Here is a tiny trained network, its code and every weight. The questions are about switching its units off for an input and a target symbol, where a switched-off unit gives its printed mean instead of its output.

import numpy as np


def w(rows, s, z=0):
    codes = np.array(rows[::2]) - 128.0
    scale = np.full(codes.shape[1], s)
    scale[-1] = z or s
    return codes * scale


def f(y):
    return np.maximum(y, 0)


def softmax(a):
    e = np.exp(a - a.max(-1, keepdims=True))
    return e / e.sum(-1, keepdims=True)


def log_softmax(a):
    a = a - a.max(-1, keepdims=True)
    return a - np.log(np.exp(a).sum(-1, keepdims=True))


def net(x, mask):
    ids = ['ΔΞΩαγεζηθλμπστφψ'.index(c) for c in x.split()]
    T = len(ids)
    res = E[ids] + P[:T]
    r = res
    for j in range(3):
        rows = slice(4 * j, 4 * j + 4)
        q, k, v = (r @ M[0][rows].T for M in (Q, K, V))
        z = softmax(np.where(np.tri(T) > 0, q @ k.T / 4**0.5, -1e9)) @ v
        o = O[0][rows]
        res = res + np.where(mask[j], z, o[:, -1]) @ o[:, :-1]
    y = f(res @ A[0][:, :-1].T + A[0][:, -1])
    res = res + np.where(mask[3:7], y, B[0][:, -1]) @ B[0][:, :-1]
    return log_softmax(res[-1] @ U[:, :-1].T + U[:, -1])


Q, K, V, O, A, B = {}, {}, {}, {}, {}, {}
E = w([
[85,129,138,95,174,62,61,103,158,120,142],'Δ',
[85,156,120,99,122,144,50,216,114,120,164],'Ξ',
[97,208,190,173,157,115,203,167,128,209,136],'Ω',
[134,117,161,77,171,134,97,136,61,75,119],'α',
[119,161,171,167,133,83,181,137,71,209,126],'γ',
[154,116,167,90,158,136,99,134,65,74,118],'ε',
[145,204,123,146,174,85,226,151,116,248,134],'ζ',
[162,144,211,92,113,101,206,142,94,225,137],'η',
[162,118,138,103,156,127,109,115,84,99,86],'θ',
[202,128,114,159,108,89,106,130,159,114,77],'λ',
[181,152,154,113,154,153,121,131,92,81,69],'μ',
[138,238,138,136,84,129,199,105,92,125,182],'π',
[154,124,107,114,168,170,91,133,29,120,96],'σ',
[137,117,69,128,169,159,191,109,99,175,208],'τ',
[107,168,176,89,198,170,104,93,150,84,97],'φ',
[71,150,86,66,163,136,187,113,108,148,84],'ψ',
],0.016)
P = w([
[167,141,232,177,253,17,168,235,53,21,169],'0',
[182,189,194,128,206,23,147,221,83,72,165],'1',
[195,182,177,110,173,43,137,201,102,101,169],'2',
[168,184,153,111,148,59,140,180,108,120,159],'3',
[163,185,136,114,131,79,136,161,114,144,155],'4',
[149,182,122,115,114,98,141,139,109,154,139],'5',
[131,194,110,124,102,124,140,124,119,165,131],'6',
[123,184,108,128,94,144,134,92,109,179,119],'7',
[103,188,102,137,81,166,136,71,101,183,104],'8',
[91,180,93,137,69,188,139,46,89,192,82],'9',
[81,180,93,133,63,209,136,27,86,208,71],'10',
[66,178,82,139,55,231,142,2,78,210,56],'11',
],0.0073)
Q[0] = w([
[126,166,126,102,127,127,83,121,100,77,145],'head 0',
[137,40,71,137,117,145,29,110,176,31,80],'head 0',
[101,228,115,85,111,95,100,84,120,134,164],'head 0',
[144,192,138,148,98,104,195,110,112,209,141],'head 0',
[124,84,77,108,119,156,100,133,153,114,156],'head 1',
[160,149,98,142,168,55,127,114,154,167,91],'head 1',
[74,164,148,112,195,88,115,108,144,183,126],'head 1',
[129,188,163,145,115,116,185,112,87,186,103],'head 1',
[148,183,150,157,107,95,203,89,128,253,131],'head 2',
[99,184,121,120,114,160,170,112,51,148,216],'head 2',
[95,80,126,115,142,120,132,59,167,81,171],'head 2',
[118,45,92,118,121,165,53,164,138,85,76],'head 2',
],0.011)
K[0] = w([
[111,99,108,73,165,146,99,124,125,107,146],'head 0',
[143,105,150,148,146,7,113,208,173,90,125],'head 0',
[42,102,101,67,135,238,68,110,150,167,128],'head 0',
[122,126,87,158,98,245,111,50,118,153,103],'head 0',
[105,151,141,98,157,85,87,195,139,96,126],'head 1',
[138,105,167,100,128,107,164,78,123,115,114],'head 1',
[131,87,131,130,125,114,102,77,156,144,95],'head 1',
[133,112,126,133,88,187,154,79,128,161,133],'head 1',
[139,121,105,151,94,159,137,29,165,144,69],'head 2',
[83,127,121,87,126,200,124,95,116,153,96],'head 2',
[81,122,156,94,181,36,93,87,153,133,148],'head 2',
[152,121,149,133,135,69,114,242,94,138,167],'head 2',
],0.012)
V[0] = w([
[194,154,61,161,25,109,132,97,180,76,107],'head 0',
[98,92,7,92,213,174,135,105,122,162,155],'head 0',
[130,81,145,159,100,119,161,133,207,254,91],'head 0',
[48,157,149,121,104,143,168,105,131,91,229],'head 0',
[103,166,157,232,146,88,154,122,141,90,79],'head 1',
[153,126,91,170,181,118,159,77,145,111,108],'head 1',
[52,161,103,181,113,151,85,183,158,147,186],'head 1',
[91,123,108,164,187,131,157,170,196,190,107],'head 1',
[217,130,136,221,70,186,117,111,130,86,184],'head 2',
[160,141,100,106,95,163,209,171,3,127,132],'head 2',
[140,114,59,162,74,15,56,129,91,187,176],'head 2',
[156,122,122,88,180,115,66,105,186,33,147],'head 2',
],0.0088)
O[0] = w([
[52,139,57,195,59,126,154,128,168,145,94,111],'head 0',
[219,98,99,114,102,80,103,120,98,107,157,63],'head 0',
[130,187,106,177,136,160,100,210,88,142,190,33],'head 0',
[99,98,172,186,141,25,160,118,80,76,126,208],'head 0',
[118,139,143,36,143,131,124,168,101,115,72,187],'head 1',
[171,145,122,97,177,75,149,134,104,82,138,122],'head 1',
[80,187,44,67,88,140,107,118,115,142,133,106],'head 1',
[118,233,122,71,140,74,155,111,136,144,139,83],'head 1',
[136,165,175,100,163,99,93,56,2,137,178,143],'head 2',
[184,125,194,74,156,75,137,99,197,117,140,255],'head 2',
[121,242,126,234,126,141,79,71,180,169,103,128],'head 2',
[139,97,100,130,59,140,132,108,45,178,110,70],'head 2',
],0.0098,0.008)
A[0] = w([
[66,141,6,158,64,197,124,123,136,175,132,2],'neuron 0',
[93,144,96,133,63,131,100,130,148,182,111,185],'neuron 1',
[147,164,155,131,143,132,88,116,175,125,129,186],'neuron 2',
[143,130,176,98,142,130,174,107,128,135,146,17],'neuron 3',
],0.013,0.0036)
B[0] = w([
[173,186,255,75,173,97,219,125,145,125,203,136],'neuron 0',
[60,130,72,165,77,120,125,91,168,135,141,144],'neuron 1',
[121,68,116,147,152,130,112,160,68,93,97,209],'neuron 2',
[103,142,58,168,96,160,105,102,155,152,144,255],'neuron 3',
],0.012,0.016)
U = w([
[135,129,133,121,123,120,137,130,128,126,126,16],'Δ',
[139,136,142,125,123,122,135,135,129,129,132,30],'Ξ',
[97,151,129,88,157,139,148,151,124,110,151,59],'Ω',
[120,130,116,124,133,127,132,142,128,125,130,32],'α',
[140,97,196,102,170,117,96,131,78,81,82,233],'γ',
[128,130,123,125,137,136,137,136,121,129,136,58],'ε',
[135,147,72,143,157,122,137,153,125,105,116,1],'ζ',
[125,83,142,177,139,159,132,169,137,117,169,91],'η',
[136,132,124,131,127,139,133,139,132,160,142,109],'θ',
[137,155,156,144,135,144,112,126,63,172,151,102],'λ',
[160,168,198,75,129,148,160,112,152,174,172,153],'μ',
[87,150,127,155,111,111,152,88,162,134,123,175],'π',
[110,111,8,140,88,179,50,96,148,151,80,192],'σ',
[177,131,111,145,125,84,94,117,110,132,179,93],'τ',
[124,95,91,128,87,117,179,138,67,142,127,105],'φ',
[163,108,123,118,94,104,173,165,186,108,125,130],'ψ',
],0.014,0.0051)

Each question gives the input, a string of symbols that net reads in full, and the target symbol t.
The units are the heads (4 rows each of Q, K, V and O) and the neurons (one row each of A and B). Each row of codes is followed by its name. A weight is (code - 128) times the scale printed after its matrix; where a second scale follows, it is the last column's (O, A, B and U).
mask holds one flag per unit, heads first, then neurons. A switched-off unit (its flag False) gives its mean, the last column of its rows in O or B, instead of its output. The means were averaged over made-up inputs and are rounded, as every weight is.
A unit's drop is (log p(t) with every unit on - log p(t) with that unit switched off) / (log p(t) with every unit on - log p(t) with every unit switched off).
The circuit of an input: a set's keep is (log p(t) with only the set's units on - log p(t) with every unit switched off) / (log p(t) with every unit on - log p(t) with every unit switched off). Starting from all 7 units, units are removed one at a time, each time the one whose removal leaves the highest keep (on an exact tie, the one counted first), for as long as the keep stays at least 0.8.
units of the circuit, in order: the units of the circuit, biggest drop first
most important unit: the unit with the biggest drop
top k neurons: the k neurons with the biggest drops, biggest first
heads that matter: for each layer, one digit per head in row order, 1 if its drop is at least 0.15 and else 0, layers parted by /
input Δ ψ π τ, target ψ: heads that matter	001
input π π η λ π π π π π λ λ Ω, target λ: most important unit	head 0
input η λ π Ξ Δ π Ξ Δ λ τ Δ Ω, target τ: heads that matter	100
input Ξ π η, target π: units of the circuit, in order	(neuron 3; head 0)
input Δ λ λ π π π ε η π Ξ η Ω, target η: heads that matter	101
input Ω π α ψ Ω λ σ λ π τ ψ ζ, target ψ: heads that matter	001
input π π Δ θ θ π Δ, target σ: heads that matter	101
input Δ Δ λ ε μ π π λ π φ π Δ, target π: units of the circuit, in order	(head 2; neuron 0; neuron 1)
input λ η λ Ω Δ λ π π λ Δ λ, target μ: heads that matter	101
input λ π π Ω μ Ξ φ Ξ φ Ω, target φ: heads that matter	001
input π λ λ, target σ: heads that matter	111
input π λ Δ Ω, target λ: units of the circuit, in order	(head 2; head 0)
input λ π π τ π η, target τ: heads that matter	101
input λ ψ π η, target ψ: heads that matter	001
input π λ α π Δ Ω Ω Ω, target Ω: units of the circuit, in order	(head 1; head 2; head 0)
input π λ π π π λ Δ Ω λ τ λ η, target τ: heads that matter	100
input π ε η Ω, target η: top 2 neurons	(neuron 3; neuron 2)
input Ω π π π π Δ ε σ λ η, target σ: units of the circuit, in order	(head 0; neuron 3)
input π λ Δ η, target λ: units of the circuit, in order	(head 0; head 2)
input ζ π η σ π, target σ: heads that matter	100
input λ π π, target π: heads that matter	100
input π λ Δ λ, target σ: heads that matter	101
input π λ π τ π λ Δ φ Ω ζ λ, target π: most important unit	neuron 0
input π π Ω, target π: most important unit	neuron 3
input μ Ω Ω π π τ ε σ α η, target σ: units of the circuit, in order	(neuron 3; head 0)
input σ π ζ, target σ: top 3 neurons	(neuron 3; neuron 2; neuron 0)
input τ π Ξ Ξ, target σ: most important unit	head 0
input η π ζ π π π π ψ π Δ, target γ: top 2 neurons	(neuron 3; neuron 2)
input π π λ Ξ τ λ λ π π α π λ, target μ: top 2 neurons	(neuron 0; neuron 3)
